Below is a small trained network, with its code and all its weights. Each question gives an input and a class and asks what happens when units are switched off, that is, made to give their printed mean instead of their output.

import numpy as np


def w(rows, s, z=0):
    codes = np.array(rows[::2]) - 128.0
    scale = np.full(codes.shape[1], s)
    scale[-1] = z or s
    return codes * scale


def norm(h):
    return h / np.sqrt((h * h).mean(-1, keepdims=True) + 1e-5)


def f(y):
    return np.maximum(y, 0)


def log_softmax(a):
    a = a - a.max(-1, keepdims=True)
    return a - np.log(np.exp(a).sum(-1, keepdims=True))


def net(x, mask):
    res = np.array(x, float).reshape(1, 3) / 4 @ E
    u = 0
    for l in range(2):
        y = f(norm(res) @ A[l][:, :-1].T + A[l][:, -1])
        res = res + np.where(mask[u : u + 4], y, B[l][:, -1]) @ B[l][:, :-1]
        u += 4
    return log_softmax(norm(res)[-1] @ U[:, :-1].T + U[:, -1])


A, B = {}, {}
E = w([
[67,196,134,178,61,159,106,211,64,37],'x0',
[112,209,231,74,153,17,180,113,169,126],'x1',
[204,28,128,142,1,136,111,61,185,120],'x2',
],0.0093)
A[0] = w([
[76,116,155,168,25,84,98,149,87,97,2],'0.n1',
[80,115,106,146,120,68,40,193,106,37,125],'0.n2',
[89,103,254,207,141,151,191,143,162,25,37],'0.n3',
[158,199,210,106,118,100,91,118,99,121,117],'0.n4',
],0.0076,0.0047)
B[0] = w([
[156,113,91,140,137,66,163,191,188,113,214],'0.n1',
[43,175,201,92,120,135,46,110,95,253,253],'0.n2',
[191,106,130,176,56,118,113,100,34,34,203],'0.n3',
[148,201,75,38,156,91,142,99,97,96,239],'0.n4',
],0.011,0.0048)
A[1] = w([
[122,79,195,178,89,54,74,189,113,67,97],'1.n1',
[98,80,75,97,254,175,185,162,75,212,93],'1.n2',
[150,158,162,148,42,174,196,194,155,41,124],'1.n3',
[112,138,216,164,64,40,165,63,188,52,2],'1.n4',
],0.0069,0.0047)
B[1] = w([
[140,76,53,154,125,137,153,129,167,137,208],'1.n1',
[154,134,121,189,115,96,174,152,140,9,253],'1.n2',
[69,108,64,128,158,193,125,202,121,156,196],'1.n3',
[193,76,183,133,117,101,171,211,98,146,218],'1.n4',
],0.014,0.0048)
U = w([
[187,88,46,205,82,64,219,235,69,40,232],'0',
[129,209,159,80,231,19,193,83,210,95,103],'1',
[209,24,62,159,88,216,112,6,201,173,214],'2',
[244,19,241,63,84,27,200,110,124,212,5],'3',
[1,174,137,211,173,220,32,198,25,186,97],'4',
[45,248,157,47,133,78,117,161,44,138,50],'5',
[70,58,21,198,62,221,47,202,179,224,84],'6',
],0.0084,0.0034)

Each question gives the input, the list of numbers given to net, and the class t.
The units are the neurons (one row each of A and B). Each row of codes is followed by its name. A weight is (code - 128) times the scale printed after its matrix; where a second scale follows, it is the last column's (A, B and U).
mask holds one flag per neuron, layer by layer. A switched-off neuron (its flag False) gives its mean, the last column of its row in B, instead of its output. The means were averaged over made-up inputs and are rounded, as every weight is.
A unit's drop is (log p(t) with every unit on - log p(t) with that unit switched off) / (log p(t) with every unit on - log p(t) with every unit switched off).
The circuit of an input: a set's keep is (log p(t) with only the set's units on - log p(t) with every unit switched off) / (log p(t) with every unit on - log p(t) with every unit switched off). Starting from all 8 units, units are removed one at a time, each time the one whose removal leaves the highest keep (on an exact tie, the one counted first), for as long as the keep stays at least 0.8.
units of the circuit, in order: the units of the circuit, biggest drop first
top k neurons: the k neurons with the biggest drops, biggest first
k most important neurons of layer l: the k neurons of layer l with the biggest drops, biggest first
drop of u: that unit's drop, to one decimal
input [4,-5,1], class 6: top neuron -> [0.n4]
input [1,-7,0], class 4: units of the circuit, in order -> [1.n1 0.n1]
input [1,0,5], class 6: top 3 neurons -> [1.n3 1.n2 0.n4]
input [1,7,2], class 0: top 4 neurons -> [0.n2 0.n3 1.n4 1.n3]
input [6,-4,3], class 6: top 2 neurons -> [0.n1 1.n1]
input [5,-6,8], class 6: 2 most important neurons of layer 1 -> [1.n3 1.n2]
input [2,8,4], class 0: top 3 neurons -> [0.n3 0.n2 1.n3]
input [-8,1,0], class 1: units of the circuit, in order -> [1.n4 0.n3]
input [6,1,0], class 5: top 3 neurons -> [0.n2 0.n4 1.n2]
input [3,8,1], class 0: top 2 neurons -> [0.n3 1.n4]
input [-3,-8,-1], class 0: 2 most important neurons of layer 0 -> [0.n3 0.n2]
input [6,-2,2], class 6: top 2 neurons -> [0.n1 1.n1]
input [-8,0,-3], class 0: 2 most important neurons of layer 0 -> [0.n2 0.n4]
input [-4,-6,-8], class 0: top neuron -> [1.n2]
input [4,0,-1], class 4: 2 most important neurons of layer 0 -> [0.n2 0.n3]
input [-6,-2,-8], class 0: top 2 neurons -> [1.n2 0.n2]
input [1,-5,2], class 6: 2 most important neurons of layer 0 -> [0.n4 0.n3]
input [-6,-6,0], class 0: top 3 neurons -> [1.n2 0.n2 0.n3]
input [-1,1,2], class 3: top 3 neurons -> [0.n3 1.n2 0.n1]
input [3,3,0], class 5: top 3 neurons -> [0.n4 0.n2 1.n2]
input [8,-3,4], class 6: most important neuron of layer 0 -> [0.n1]
input [2,4,0], class 5: 2 most important neurons of layer 1 -> [1.n2 1.n1]
input [-1,-8,-5], class 0: drop of 1.n2 -> 3.4
input [8,-3,6], class 6: drop of 0.n2 -> 0.1
input [-3,-3,-8], class 0: drop of 1.n1 -> 0.0
input [-1,-1,4], class 2: drop of 1.n4 -> 0.2
input [7,-2,5], class 6: most important neuron of layer 0 -> [0.n2]
